Below are the code and all the weights of a small trained network. Each question names an input and a class and asks about switching units off, where a switched-off unit gives its printed mean instead of its output.

import numpy as np


def w(rows, s, z=0):
    codes = np.array(rows[::2]) - 128.0
    scale = np.full(codes.shape[1], s)
    scale[-1] = z or s
    return codes * scale


def norm(h):
    return h / np.sqrt((h * h).mean(-1, keepdims=True) + 1e-5)


def f(y):
    return y / 2 * (1 + np.tanh(0.7978845608 * (y + 0.044715 * y**3)))


def log_softmax(a):
    a = a - a.max(-1, keepdims=True)
    return a - np.log(np.exp(a).sum(-1, keepdims=True))


def net(x, mask):
    res = np.array(x, float).reshape(1, 7) / 4 @ E
    u = 0
    for l in range(4):
        y = f(norm(res) @ A[l][:, :-1].T + A[l][:, -1])
        res = res + np.where(mask[u : u + 5], y, B[l][:, -1]) @ B[l][:, :-1]
        u += 5
    return log_softmax(norm(res)[-1] @ U[:, :-1].T + U[:, -1])


A, B = {}, {}
E = w([
[218,30,125,166,31,22,171,77,153,174],'x0',
[108,117,80,93,154,63,182,202,89,161],'x1',
[194,155,112,97,119,254,218,181,126,218],'x2',
[79,214,201,182,58,71,157,211,182,170],'x3',
[81,197,206,201,101,112,149,159,171,168],'x4',
[112,173,119,123,84,158,243,180,66,99],'x5',
[139,120,151,136,40,187,144,104,110,40],'x6',
],0.0099)
A[0] = w([
[96,122,52,140,217,156,121,206,167,175,2],'0.n0',
[124,74,48,58,185,189,166,76,100,22,77],'0.n1',
[60,109,85,71,238,177,128,132,156,157,68],'0.n2',
[144,94,153,112,157,109,79,83,125,92,125],'0.n3',
[54,159,253,186,132,177,160,107,179,77,69],'0.n4',
],0.0066,0.0071)
B[0] = w([
[129,201,93,108,187,77,108,138,146,152,147],'0.n0',
[138,121,43,82,78,224,50,209,97,62,253],'0.n1',
[173,252,75,121,220,168,96,65,120,190,207],'0.n2',
[21,66,67,192,71,177,101,131,128,161,181],'0.n3',
[190,254,132,135,54,147,87,82,163,107,204],'0.n4',
],0.0073,0.0037)
A[1] = w([
[123,164,113,99,104,91,244,206,124,112,19],'1.n0',
[88,163,164,170,101,152,161,193,138,130,93],'1.n1',
[107,152,167,72,226,144,138,119,81,168,24],'1.n2',
[146,110,121,56,162,127,137,99,87,67,23],'1.n3',
[250,105,115,109,101,137,180,100,138,124,1],'1.n4',
],0.011,0.0062)
B[1] = w([
[6,77,161,106,97,73,169,212,51,182,243],'1.n0',
[184,188,185,117,66,105,108,160,115,69,253],'1.n1',
[191,120,133,105,206,75,103,186,159,183,198],'1.n2',
[77,115,47,116,64,145,81,168,102,118,165],'1.n3',
[130,74,174,149,148,204,173,55,132,181,196],'1.n4',
],0.011,0.0044)
A[2] = w([
[69,57,113,232,152,14,29,15,191,85,41],'2.n0',
[232,27,2,167,95,175,238,101,124,150,84],'2.n1',
[157,11,175,131,48,173,223,110,115,213,31],'2.n2',
[106,111,132,152,132,99,229,230,135,81,2],'2.n3',
[129,86,123,153,79,28,13,78,138,128,62],'2.n4',
],0.0073,0.0054)
B[2] = w([
[70,45,110,142,180,48,129,115,253,61,254],'2.n0',
[158,182,128,124,123,158,169,30,102,129,232],'2.n1',
[194,80,175,154,124,152,198,66,106,176,225],'2.n2',
[104,48,100,112,54,110,21,155,125,186,155],'2.n3',
[27,42,184,168,254,132,121,102,140,92,212],'2.n4',
],0.011,0.0052)
A[3] = w([
[172,192,58,115,254,97,116,138,104,153,109],'3.n0',
[128,114,107,100,101,41,203,223,75,145,2],'3.n1',
[139,74,12,81,139,229,123,133,57,20,8],'3.n2',
[171,87,49,94,124,197,92,110,93,45,40],'3.n3',
[112,55,57,18,128,220,84,146,86,64,49],'3.n4',
],0.0094,0.0057)
B[3] = w([
[146,125,104,76,160,201,130,167,210,176,239],'3.n0',
[43,32,101,78,95,73,98,228,105,163,204],'3.n1',
[102,121,58,49,94,134,62,9,31,40,253],'3.n2',
[62,97,80,105,74,117,143,99,50,122,214],'3.n3',
[116,174,48,113,99,120,146,131,84,86,245],'3.n4',
],0.014,0.0055)
U = w([
[90,86,23,69,130,177,73,45,37,42,255],'0',
[64,15,161,197,200,56,67,64,230,48,73],'1',
[163,171,74,73,251,181,80,197,190,203,104],'2',
[221,15,174,177,101,202,234,18,93,207,10],'3',
[146,233,219,209,49,178,78,156,170,61,181],'4',
[45,43,161,111,45,44,191,233,54,204,73],'5',
],0.017,0.0032)

Each question gives the input, the list of numbers given to net, and the class t.
The units are the neurons (one row each of A and B). Each row of codes is followed by its name. A weight is (code - 128) times the scale printed after its matrix; where a second scale follows, it is the last column's (A, B and U).
mask holds one flag per neuron, layer by layer. A switched-off neuron (its flag False) gives its mean, the last column of its row in B, instead of its output. The means were averaged over made-up inputs and are rounded, as every weight is.
A unit's drop is (log p(t) with every unit on - log p(t) with that unit switched off) / (log p(t) with every unit on - log p(t) with every unit switched off).
The circuit of an input: a set's keep is (log p(t) with only the set's units on - log p(t) with every unit switched off) / (log p(t) with every unit on - log p(t) with every unit switched off). Starting from the 12 units with the biggest drops (on a tie, the unit counted first), units are removed one at a time, each time the one whose removal leaves the highest keep (on an exact tie, the one counted first), for as long as the keep stays at least 0.8.
units of the circuit, in order: the units of the circuit, biggest drop first
unit that matters most: the unit with the biggest drop
k most important neurons: the k neurons with the biggest drops, biggest first
top k neurons in layer l: the k neurons of layer l with the biggest drops, biggest first
drop of u: that unit's drop, to one decimal
input [-6,8,3,-2,-3,-3,0], class 2: top 2 neurons in layer 0 => (0.n2, 0.n0)
input [8,1,-7,-4,-7,4,-8], class 1: unit that matters most => 2.n0
input [-8,-1,-2,-8,6,8,-4], class 2: units of the circuit, in order => (1.n2, 3.n0)
input [-1,0,-7,2,-5,8,-3], class 5: units of the circuit, in order => (1.n0, 3.n1)
input [-5,-3,7,-6,-1,-8,-3], class 2: 4 most important neurons => (0.n2, 1.n2, 3.n0, 0.n0)
input [-1,-3,0,-6,-2,-6,-8], class 2: 3 most important neurons => (0.n2, 3.n0, 1.n2)
input [-6,2,-6,3,-7,-5,-6], class 2: 2 most important neurons => (0.n2, 3.n0)
input [2,-1,-5,-2,7,5,-3], class 1: 4 most important neurons => (0.n1, 2.n4, 3.n4, 2.n1)
input [-3,0,-7,0,4,3,2], class 4: 2 most important neurons => (0.n4, 1.n1)
input [-5,6,-7,3,-6,-3,-1], class 1: 2 most important neurons => (2.n0, 0.n3)
input [-8,-2,8,2,-7,3,-2], class 2: 3 most important neurons => (1.n2, 3.n0, 0.n2)
input [0,8,5,-4,1,5,6], class 5: drop of 2.n2 => 0.1
input [7,3,-5,2,7,1,5], class 1: drop of 2.n4 => 0.3
input [6,3,3,0,-5,1,0], class 3: drop of 2.n3 => 0.0
input [0,5,6,-4,2,5,-1], class 5: drop of 1.n0 => 2.0
input [-2,-8,-7,-7,3,1,-5], class 1: most important neuron => (2.n0)
